Below are the code and all the weights of a small trained network. Each question names an input and a target symbol and asks about switching units off, where a switched-off unit gives its printed mean instead of its output.

import numpy as np


def w(rows, s, z=0):
    codes = np.array(rows[::2]) - 128.0
    scale = np.full(codes.shape[1], s)
    scale[-1] = z or s
    return codes * scale


def norm(h):
    return h / np.sqrt((h * h).mean(-1, keepdims=True) + 1e-5)


def f(y):
    return y / 2 * (1 + np.tanh(0.7978845608 * (y + 0.044715 * y**3)))


def softmax(a):
    e = np.exp(a - a.max(-1, keepdims=True))
    return e / e.sum(-1, keepdims=True)


def log_softmax(a):
    a = a - a.max(-1, keepdims=True)
    return a - np.log(np.exp(a).sum(-1, keepdims=True))


def net(x, mask):
    ids = ['ΔΠΦΩαβγεζηθμστψ'.index(c) for c in x.split()]
    T = len(ids)
    res = E[ids] + P[:T]
    q, k, v = (norm(res) @ M[0].T for M in (Q, K, V))
    z = softmax(np.where(np.tri(T) > 0, q @ k.T / 4**0.5, -1e9)) @ v
    res = res + np.where(mask[0], z, O[0][:, -1]) @ O[0][:, :-1]
    y = f(norm(res) @ A[0][:, :-1].T + A[0][:, -1])
    res = res + np.where(mask[1:9], y, B[0][:, -1]) @ B[0][:, :-1]
    return log_softmax(norm(res)[-1] @ U[:, :-1].T + U[:, -1])


Q, K, V, O, A, B = {}, {}, {}, {}, {}, {}
E = w([
[137,151,39,125],'Δ',
[126,61,81,122],'Π',
[121,62,88,125],'Φ',
[113,117,165,53],'Ω',
[91,126,126,109],'α',
[151,114,116,177],'β',
[115,90,122,149],'γ',
[64,133,101,148],'ε',
[114,250,53,137],'ζ',
[137,186,126,126],'η',
[243,112,97,158],'θ',
[178,52,192,194],'μ',
[202,222,151,127],'σ',
[61,111,166,110],'τ',
[77,74,176,131],'ψ',
],0.023)
P = w([
[146,11,3,98],'0',
[137,73,53,90],'1',
[133,101,84,102],'2',
[129,122,108,108],'3',
[120,153,130,112],'4',
[119,165,148,122],'5',
[115,168,158,118],'6',
[120,156,150,111],'7',
],0.0056)
Q[0] = w([
[114,254,159,118],'h0',
[192,195,185,84],'h0',
[84,127,80,136],'h0',
[179,104,146,159],'h0',
],0.016)
K[0] = w([
[146,91,1,7],'h0',
[211,31,22,67],'h0',
[71,195,88,137],'h0',
[215,102,114,219],'h0',
],0.0081)
V[0] = w([
[134,134,89,45],'h0',
[202,119,161,61],'h0',
[55,144,68,113],'h0',
[80,92,173,2],'h0',
],0.008)
O[0] = w([
[190,176,185,105,162],'h0',
[168,126,110,2,23],'h0',
[105,199,66,60,254],'h0',
[82,131,143,98,141],'h0',
],0.0073,0.0031)
A[0] = w([
[106,161,36,199,153],'n0',
[68,126,115,85,113],'n1',
[197,78,117,201,144],'n2',
[144,74,218,70,56],'n3',
[237,110,123,177,1],'n4',
[102,10,134,136,171],'n5',
[81,159,89,134,120],'n6',
[129,210,69,74,189],'n7',
],0.013,0.0057)
B[0] = w([
[75,130,157,93,254],'n0',
[194,103,112,141,179],'n1',
[138,151,86,153,197],'n2',
[99,130,110,76,144],'n3',
[76,133,97,98,151],'n4',
[137,178,185,132,248],'n5',
[114,8,102,127,188],'n6',
[151,130,164,145,248],'n7',
],0.014,0.0077)
U = w([
[111,137,39,59,140],'Δ',
[166,117,86,112,147],'Π',
[177,117,126,108,107],'Φ',
[137,142,110,6,92],'Ω',
[186,35,106,136,106],'α',
[81,178,41,204,89],'β',
[93,162,120,158,94],'γ',
[45,81,79,155,146],'ε',
[68,226,75,74,86],'ζ',
[145,171,124,106,128],'η',
[154,140,42,144,254],'θ',
[156,102,121,232,128],'μ',
[171,197,95,116,144],'σ',
[142,92,144,105,129],'τ',
[108,132,169,106,133],'ψ',
],0.016,0.0073)

Each question gives the input, a string of symbols that net reads in full, and the target symbol t.
The units are the heads (4 rows each of Q, K, V and O) and the neurons (one row each of A and B). Each row of codes is followed by its name. A weight is (code - 128) times the scale printed after its matrix; where a second scale follows, it is the last column's (O, A, B and U).
mask holds one flag per unit, heads first, then neurons. A switched-off unit (its flag False) gives its mean, the last column of its rows in O or B, instead of its output. The means were averaged over made-up inputs and are rounded, as every weight is.
A unit's drop is (log p(t) with every unit on - log p(t) with that unit switched off) / (log p(t) with every unit on - log p(t) with every unit switched off).
The circuit of an input: a set's keep is (log p(t) with only the set's units on - log p(t) with every unit switched off) / (log p(t) with every unit on - log p(t) with every unit switched off). Starting from all 9 units, units are removed one at a time, each time the one whose removal leaves the highest keep (on an exact tie, the one counted first), for as long as the keep stays at least 0.8.
circuit, biggest first: the units of the circuit, biggest drop first
unit that matters most: the unit with the biggest drop
k most important neurons: the k neurons with the biggest drops, biggest first
drop of u: that unit's drop, to one decimal
input Δ ε Φ β Π Π, target β: circuit, biggest first -> [h0; n2; n7; n5]
input ζ ε σ Φ Φ, target σ: 2 most important neurons -> [n5; n6]
input σ Π Φ, target σ: circuit, biggest first -> [n6; n5; h0; n2]
input Δ ε ψ ε η Φ τ, target ε: circuit, biggest first -> [n5; n7; n0]
input ε μ β Π, target μ: circuit, biggest first -> [h0; n5; n2]
input ε μ ψ η, target ψ: unit that matters most -> n7
input σ Ω η Φ Ω β η τ, target Ω: 2 most important neurons -> [n3; n1]
input Φ ζ ψ Π, target ψ: 3 most important neurons -> [n5; n6; n7]
input σ α μ Π μ β, target β: 2 most important neurons -> [n2; n4]
input Π Δ α Π Ω Δ Δ, target Ω: 3 most important neurons -> [n0; n7; n5]
input ε Δ Δ, target ε: 3 most important neurons -> [n6; n0; n5]
input ε β σ Π, target σ: 2 most important neurons -> [n6; n5]
input η Ω Φ ζ η ζ Δ, target Ω: 2 most important neurons -> [n0; n7]
input Ω Φ Ω Π, target Ω: circuit, biggest first -> [h0]
input Φ γ Π σ ψ α Π, target ψ: 2 most important neurons -> [n5; n7]
input ε Δ Π ε ε τ Π τ, target ε: circuit, biggest first -> [h0; n5; n0]
input τ ε α ε Δ, target ε: 3 most important neurons -> [n6; n5; n0]
input Φ σ γ, target σ: 3 most important neurons -> [n5; n0; n2]
input β β Φ, target β: drop of n1 -> 0.1
input μ β Φ, target μ: drop of h0 -> 0.7
input Ω ε γ ψ Φ, target ψ: drop of n5 -> 1.2
input Π ε ε Φ Ω Ω μ Φ, target μ: most important neuron -> [n0]
